Below is a small trained network, with its code and all its weights. Each question gives an input and a target symbol and asks what happens when units are switched off, that is, made to give their printed mean instead of their output.

import numpy as np


def w(rows, s, z=0):
    codes = np.array(rows[::2]) - 128.0
    scale = np.full(codes.shape[1], s)
    scale[-1] = z or s
    return codes * scale


def f(y):
    return y / 2 * (1 + np.tanh(0.7978845608 * (y + 0.044715 * y**3)))


def softmax(a):
    e = np.exp(a - a.max(-1, keepdims=True))
    return e / e.sum(-1, keepdims=True)


def log_softmax(a):
    a = a - a.max(-1, keepdims=True)
    return a - np.log(np.exp(a).sum(-1, keepdims=True))


def net(x, mask):
    ids = ['αβγδηλξπστφψω'.index(c) for c in x.split()]
    T = len(ids)
    res = E[ids] + P[:T]
    q, k, v = (res @ M[0].T for M in (Q, K, V))
    z = softmax(np.where(np.tri(T) > 0, q @ k.T / 4**0.5, -1e9)) @ v
    res = res + np.where(mask[0], z, O[0][:, -1]) @ O[0][:, :-1]
    y = f(res @ A[0][:, :-1].T + A[0][:, -1])
    res = res + np.where(mask[1:25], y, B[0][:, -1]) @ B[0][:, :-1]
    return log_softmax(res[-1] @ U[:, :-1].T + U[:, -1])


Q, K, V, O, A, B = {}, {}, {}, {}, {}, {}
E = w([
[113,84,113,148,120],'α',
[151,144,122,79,175],'β',
[124,124,164,107,87],'γ',
[135,153,64,170,150],'δ',
[133,73,117,117,137],'η',
[151,67,127,126,129],'λ',
[123,74,122,140,131],'ξ',
[148,92,180,109,65],'π',
[113,144,136,91,184],'σ',
[126,168,169,101,159],'τ',
[183,130,2,171,138],'φ',
[119,163,154,131,167],'ψ',
[101,79,128,169,121],'ω',
],0.037)
P = w([
[56,160,38,21,28],'0',
[176,148,84,131,87],'1',
[163,110,98,132,75],'2',
[163,116,126,139,79],'3',
[160,97,138,150,84],'4',
[153,91,152,151,97],'5',
[150,83,165,163,111],'6',
[146,78,179,169,123],'7',
[146,68,195,176,136],'8',
[140,63,203,188,148],'9',
[140,56,219,193,166],'10',
[133,51,231,204,181],'11',
[132,42,242,209,190],'12',
[127,39,254,219,204],'13',
],0.0083)
Q[0] = w([
[171,134,4,208,205],'head 1',
[91,54,58,123,127],'head 1',
[197,140,122,173,139],'head 1',
[121,43,99,71,158],'head 1',
],0.016)
K[0] = w([
[191,173,33,118,75],'head 1',
[4,164,49,80,42],'head 1',
[234,191,66,180,145],'head 1',
[40,124,90,22,114],'head 1',
],0.012)
V[0] = w([
[8,235,111,131,157],'head 1',
[195,116,71,80,157],'head 1',
[182,140,140,19,167],'head 1',
[211,190,177,179,81],'head 1',
],0.012)
O[0] = w([
[105,194,142,172,35,48],'head 1',
[47,96,200,106,198,187],'head 1',
[28,143,136,231,212,203],'head 1',
[254,146,170,209,154,2],'head 1',
],0.012,0.0078)
A[0] = w([
[131,138,154,133,71,94],'neuron 1',
[94,140,210,104,133,101],'neuron 2',
[181,142,135,120,75,57],'neuron 3',
[133,117,161,130,73,43],'neuron 4',
[117,106,110,154,72,181],'neuron 5',
[138,195,77,110,175,28],'neuron 6',
[128,131,149,51,117,134],'neuron 7',
[160,148,158,150,181,139],'neuron 8',
[128,165,71,185,163,45],'neuron 9',
[114,181,98,139,165,151],'neuron 10',
[134,157,8,133,146,107],'neuron 11',
[91,154,85,119,174,52],'neuron 12',
[130,59,83,159,135,75],'neuron 13',
[147,166,43,141,176,144],'neuron 14',
[131,129,83,202,95,113],'neuron 15',
[159,179,112,92,158,235],'neuron 16',
[161,90,108,172,119,25],'neuron 17',
[156,101,159,123,34,115],'neuron 18',
[120,160,160,125,109,249],'neuron 19',
[171,80,43,178,152,175],'neuron 20',
[168,92,112,115,116,192],'neuron 21',
[162,77,106,149,95,140],'neuron 22',
[135,129,210,143,130,145],'neuron 23',
[123,193,140,119,191,218],'neuron 24',
],0.016,0.011)
B[0] = w([
[134,160,62,146,128,157],'neuron 1',
[148,178,114,71,108,231],'neuron 2',
[98,3,34,43,129,146],'neuron 3',
[182,107,15,132,184,145],'neuron 4',
[172,95,191,36,125,186],'neuron 5',
[206,187,134,1,151,133],'neuron 6',
[126,177,139,148,97,226],'neuron 7',
[49,170,93,135,131,193],'neuron 8',
[165,123,137,2,121,148],'neuron 9',
[124,69,102,146,91,168],'neuron 10',
[137,85,114,210,175,138],'neuron 11',
[176,142,150,176,153,239],'neuron 12',
[161,189,49,153,95,253],'neuron 13',
[35,195,131,79,100,149],'neuron 14',
[119,100,159,195,172,180],'neuron 15',
[92,179,169,118,81,162],'neuron 16',
[36,227,152,129,99,149],'neuron 17',
[159,246,142,160,193,185],'neuron 18',
[88,117,138,83,209,181],'neuron 19',
[224,122,134,102,146,198],'neuron 20',
[91,81,116,184,117,204],'neuron 21',
[94,141,190,138,76,188],'neuron 22',
[169,79,108,115,142,187],'neuron 23',
[170,107,132,175,26,207],'neuron 24',
],0.0099,0.015)
U = w([
[116,220,183,119,33,213],'α',
[77,140,125,254,69,90],'β',
[211,82,145,206,67,223],'γ',
[166,211,140,82,126,84],'δ',
[72,169,65,121,165,109],'η',
[201,80,85,107,175,136],'λ',
[126,20,83,106,50,96],'ξ',
[187,190,62,206,114,71],'π',
[73,138,177,115,129,3],'σ',
[152,51,163,114,132,233],'τ',
[155,107,164,35,124,112],'φ',
[141,182,170,171,192,101],'ψ',
[196,142,81,78,74,32],'ω',
],0.0092,0.0058)

Each question gives the input, a string of symbols that net reads in full, and the target symbol t.
The units are the heads (4 rows each of Q, K, V and O) and the neurons (one row each of A and B). Each row of codes is followed by its name. A weight is (code - 128) times the scale printed after its matrix; where a second scale follows, it is the last column's (O, A, B and U).
mask holds one flag per unit, heads first, then neurons. A switched-off unit (its flag False) gives its mean, the last column of its rows in O or B, instead of its output. The means were averaged over made-up inputs and are rounded, as every weight is.
A unit's drop is (log p(t) with every unit on - log p(t) with that unit switched off) / (log p(t) with every unit on - log p(t) with every unit switched off).
The circuit of an input: a set's keep is (log p(t) with only the set's units on - log p(t) with every unit switched off) / (log p(t) with every unit on - log p(t) with every unit switched off). Starting from the 12 units with the biggest drops (on a tie, the unit counted first), units are removed one at a time, each time the one whose removal leaves the highest keep (on an exact tie, the one counted first), for as long as the keep stays at least 0.8.
units of the circuit, in order: the units of the circuit, biggest drop first
most important unit: the unit with the biggest drop
top k neurons: the k neurons with the biggest drops, biggest first
drop of u: that unit's drop, to one decimal
input ξ ψ φ ξ ω η γ, target ω: units of the circuit, in order	(neuron 18; neuron 3; head 1)
input γ ξ ξ η η ξ η π ω, target γ: units of the circuit, in order	(head 1; neuron 5)
input β ξ α δ φ ξ, target β: units of the circuit, in order	(head 1)
input λ γ γ σ η λ η η ξ ω η, target λ: units of the circuit, in order	(head 1; neuron 20)
input η ξ η η ξ η ξ π π ψ, target α: units of the circuit, in order	(neuron 16; head 1)
input ω η γ ψ ψ ξ ξ, target ω: units of the circuit, in order	(neuron 18; head 1; neuron 3)
input η γ ξ δ η τ γ δ ξ η ψ ω η ω, target η: units of the circuit, in order	(head 1; neuron 24)
input π η ω, target π: top 2 neurons	(neuron 20; neuron 13)
input ψ γ β λ π ω η α, target ψ: top 2 neurons	(neuron 15; neuron 18)
input ξ η ξ η β γ π ξ ξ η η π, target γ: units of the circuit, in order	(head 1; neuron 21)
input η τ σ η τ τ η β η η γ ξ π η, target η: units of the circuit, in order	(head 1; neuron 13)
input π π ψ λ τ λ ξ ψ π η λ, target π: units of the circuit, in order	(head 1; neuron 13)
input β β π, target γ: units of the circuit, in order	(head 1; neuron 22)
input δ π η, target δ: units of the circuit, in order	(head 1; neuron 18; neuron 5; neuron 4)
input γ ξ η η η ξ η ξ, target γ: top neuron	(neuron 20)
input γ λ ξ ξ η η π γ ψ α λ ψ σ, target α: top 3 neurons	(neuron 24; neuron 21; neuron 16)
input γ σ β π σ λ δ σ η β, target β: top 3 neurons	(neuron 24; neuron 8; neuron 10)
input η δ ω η π τ β γ γ ψ γ, target λ: top 2 neurons	(neuron 3; neuron 4)
input π β π η β η ξ ξ, target π: top 3 neurons	(neuron 20; neuron 13; neuron 17)
input η η φ ψ η λ, target η: top neuron	(neuron 24)
input β λ η η, target β: top 2 neurons	(neuron 24; neuron 12)
input ω ξ ψ η π π π η σ π η ω, target ω: top 4 neurons	(neuron 18; neuron 5; neuron 3; neuron 4)
input η η ξ β η σ β, target β: top 2 neurons	(neuron 24; neuron 10)
input ξ π ξ γ ξ λ η ψ, target α: top 2 neurons	(neuron 16; neuron 24)
input α η δ φ γ π η ξ τ α φ η η, target α: top 2 neurons	(neuron 7; neuron 18)
input δ π δ τ π η η η γ, target τ: top 2 neurons	(neuron 13; neuron 24)
input τ η γ λ π η η ψ η π, target λ: most important unit	neuron 3
input ξ β π γ η π π γ, target γ: drop of neuron 19	0.1
